Below are the code and all the weights of a small trained network. Each question names an input and a target symbol and asks about switching units off, where a switched-off unit gives its printed mean instead of its output.

import numpy as np


def w(rows, s, z=0):
    codes = np.array(rows[::2]) - 128.0
    scale = np.full(codes.shape[1], s)
    scale[-1] = z or s
    return codes * scale


def norm(h):
    return h / np.sqrt((h * h).mean(-1, keepdims=True) + 1e-5)


def f(y):
    return y / 2 * (1 + np.tanh(0.7978845608 * (y + 0.044715 * y**3)))


def softmax(a):
    e = np.exp(a - a.max(-1, keepdims=True))
    return e / e.sum(-1, keepdims=True)


def log_softmax(a):
    a = a - a.max(-1, keepdims=True)
    return a - np.log(np.exp(a).sum(-1, keepdims=True))


def net(x, mask):
    ids = ['γδεπφψ'.index(c) for c in x.split()]
    T = len(ids)
    res = E[ids] + P[:T]
    u = 0
    for l in range(3):
        q, k, v = (norm(res) @ M[l].T for M in (Q, K, V))
        z = softmax(np.where(np.tri(T) > 0, q @ k.T / 3**0.5, -1e9)) @ v
        res = res + np.where(mask[u], z, O[l][:, -1]) @ O[l][:, :-1]
        u += 1
        y = f(norm(res) @ A[l][:, :-1].T + A[l][:, -1])
        res = res + np.where(mask[u : u + 4], y, B[l][:, -1]) @ B[l][:, :-1]
        u += 4
    return log_softmax(norm(res)[-1] @ U[:, :-1].T + U[:, -1])


Q, K, V, O, A, B = {}, {}, {}, {}, {}, {}
E = w([
[87,118,138,152,252],'γ',
[106,105,108,102,224],'δ',
[125,106,65,156,218],'ε',
[42,170,167,68,108],'π',
[201,87,13,170,110],'φ',
[70,60,105,145,27],'ψ',
],0.0041)
P = w([
[80,183,74,219,176],'0',
[1,152,64,90,167],'1',
[104,199,113,108,114],'2',
[98,116,160,204,175],'3',
[74,97,97,46,160],'4',
[146,180,130,88,103],'5',
[138,87,189,182,172],'6',
[127,55,158,23,151],'7',
[192,155,163,72,91],'8',
[177,72,240,154,149],'9',
[152,51,194,28,131],'10',
],0.0058)
Q[0] = w([
[192,161,99,214,132],'L0H0',
[68,20,89,85,63],'L0H0',
[143,139,128,5,169],'L0H0',
],0.016)
K[0] = w([
[73,120,54,124,174],'L0H0',
[130,59,138,135,4],'L0H0',
[224,104,181,92,138],'L0H0',
],0.017)
V[0] = w([
[207,101,57,94,254],'L0H0',
[84,103,36,104,40],'L0H0',
[81,196,255,15,195],'L0H0',
],0.0056)
O[0] = w([
[167,172,75,120,198,84],'L0H0',
[145,117,211,81,121,145],'L0H0',
[71,87,1,138,75,254],'L0H0',
],0.0072,0.0043)
A[0] = w([
[118,94,183,184,117,208],'L0N0',
[164,197,110,130,114,176],'L0N1',
[182,199,114,116,41,250],'L0N2',
[131,124,138,249,133,169],'L0N3',
],0.02,0.0014)
B[0] = w([
[59,124,115,224,124,253],'L0N0',
[114,153,165,39,138,149],'L0N1',
[171,116,40,154,4,174],'L0N2',
[65,224,131,233,214,247],'L0N3',
],0.012,0.0037)
Q[1] = w([
[212,179,77,146,3],'L1H0',
[136,198,132,100,110],'L1H0',
[41,119,38,25,92],'L1H0',
],0.014)
K[1] = w([
[218,8,156,114,86],'L1H0',
[123,110,124,98,108],'L1H0',
[68,34,73,194,190],'L1H0',
],0.016)
V[1] = w([
[136,62,165,146,210],'L1H0',
[124,7,120,131,174],'L1H0',
[91,175,255,96,88],'L1H0',
],0.0093)
O[1] = w([
[69,87,221,212,184,140],'L1H0',
[57,141,202,77,254,5],'L1H0',
[192,2,89,207,73,56],'L1H0',
],0.006,0.0019)
A[1] = w([
[224,82,187,46,173,87],'L1N0',
[136,175,90,206,191,176],'L1N1',
[197,143,84,105,248,1],'L1N2',
[47,117,166,192,155,127],'L1N3',
],0.015,0.00067)
B[1] = w([
[107,108,255,94,91,157],'L1N0',
[114,206,205,171,90,219],'L1N1',
[116,86,83,126,39,169],'L1N2',
[203,103,73,106,130,252],'L1N3',
],0.017,0.011)
Q[2] = w([
[85,144,97,72,65],'L2H0',
[7,98,133,128,114],'L2H0',
[210,170,180,86,110],'L2H0',
],0.018)
K[2] = w([
[130,176,242,80,102],'L2H0',
[46,226,150,249,168],'L2H0',
[96,32,109,27,171],'L2H0',
],0.014)
V[2] = w([
[155,74,159,171,52],'L2H0',
[233,176,98,144,117],'L2H0',
[102,165,246,182,190],'L2H0',
],0.013)
O[2] = w([
[171,170,97,96,166,199],'L2H0',
[138,83,174,186,198,254],'L2H0',
[2,143,96,93,205,108],'L2H0',
],0.0091,0.0067)
A[2] = w([
[186,177,130,154,5,128],'L2N0',
[79,188,93,73,101,125],'L2N1',
[108,110,83,162,52,2],'L2N2',
[109,212,178,177,181,59],'L2N3',
],0.016,0.0021)
B[2] = w([
[197,63,109,86,248,247],'L2N0',
[236,194,181,101,124,179],'L2N1',
[56,29,63,165,68,160],'L2N2',
[138,218,138,181,78,181],'L2N3',
],0.013,0.012)
U = w([
[137,233,162,220,121,191],'γ',
[134,161,50,77,16,3],'δ',
[68,130,100,60,245,185],'ε',
[80,60,119,167,83,19],'π',
[255,63,117,154,165,224],'φ',
[109,100,253,53,76,145],'ψ',
],0.0097,0.0026)

Each question gives the input, a string of symbols that net reads in full, and the target symbol t.
The units are the heads (3 rows each of Q, K, V and O) and the neurons (one row each of A and B). Each row of codes is followed by its name. A weight is (code - 128) times the scale printed after its matrix; where a second scale follows, it is the last column's (O, A, B and U).
mask holds one flag per unit, layer by layer, with each layer's heads first. A switched-off unit (its flag False) gives its mean, the last column of its rows in O or B, instead of its output. The means were averaged over made-up inputs and are rounded, as every weight is.
A unit's drop is (log p(t) with every unit on - log p(t) with that unit switched off) / (log p(t) with every unit on - log p(t) with every unit switched off).
The circuit of an input: a set's keep is (log p(t) with only the set's units on - log p(t) with every unit switched off) / (log p(t) with every unit on - log p(t) with every unit switched off). Starting from the 12 units with the biggest drops (on a tie, the unit counted first), units are removed one at a time, each time the one whose removal leaves the highest keep (on an exact tie, the one counted first), for as long as the keep stays at least 0.8.
circuit, biggest first: the units of the circuit, biggest drop first
unit that matters most: the unit with the biggest drop
top k neurons: the k neurons with the biggest drops, biggest first
top k neurons in layer l: the k neurons of layer l with the biggest drops, biggest first
input π π π ψ φ π π γ δ γ ε, target π: circuit, biggest first	L0H0; L1N3; L2N2
input ε γ δ, target ε: unit that matters most	L2H0
input π π δ ε γ, target π: circuit, biggest first	L1N2; L0H0; L2N2
input φ γ δ φ δ π φ γ, target ψ: circuit, biggest first	L1N0; L0N3; L0H0
input δ π δ ψ π ψ φ δ π, target π: circuit, biggest first	L0H0; L2N2
input φ π φ, target δ: top 3 neurons	L0N2; L0N0; L0N3
input π δ π π ψ π φ δ ε φ δ, target ψ: top 2 neurons	L1N0; L0N3
input π ψ π γ δ π π π, target ε: circuit, biggest first	L1N1; L2H0
input π ψ π δ, target γ: top 2 neurons	L0N3; L2N3
input π ε δ δ γ, target δ: top 3 neurons	L0N3; L1N2; L0N0
input π ε γ δ ε, target π: circuit, biggest first	L1N2; L0H0; L2N2
input π ε π γ ψ ε φ π δ ε δ, target π: top 3 neurons in layer 0	L0N3; L0N2; L0N0
input π δ π π π φ π π, target ψ: circuit, biggest first	L0N0; L0N3; L1N0; L0H0
input δ γ ψ ε, target γ: circuit, biggest first	L1N1
input δ ε π π δ δ γ γ, target δ: top 3 neurons	L0N3; L1N2; L2N0
input δ π π π γ δ, target δ: top 3 neurons	L1N2; L2N0; L0N3
input π γ π δ φ π ε ψ π γ ε, target ε: top 3 neurons	L0N3; L1N1; L1N3
input φ π π γ δ π π ψ π, target π: top 3 neurons in layer 1	L1N1; L1N3; L1N0
input π φ δ δ γ φ, target δ: top 2 neurons	L0N0; L1N0
input ψ δ ψ φ ψ φ δ π π, target δ: unit that matters most	L0N2
input φ δ π δ φ δ ε π ε, target δ: top 2 neurons in layer 0	L0N0; L0N3
input π ψ π π δ π ε, target γ: top 2 neurons	L0N3; L0N0
input π ε π π δ δ φ, target γ: top 2 neurons	L0N3; L2N3
input δ π δ π π ε δ δ, target π: top 2 neurons in layer 0	L0N3; L0N2
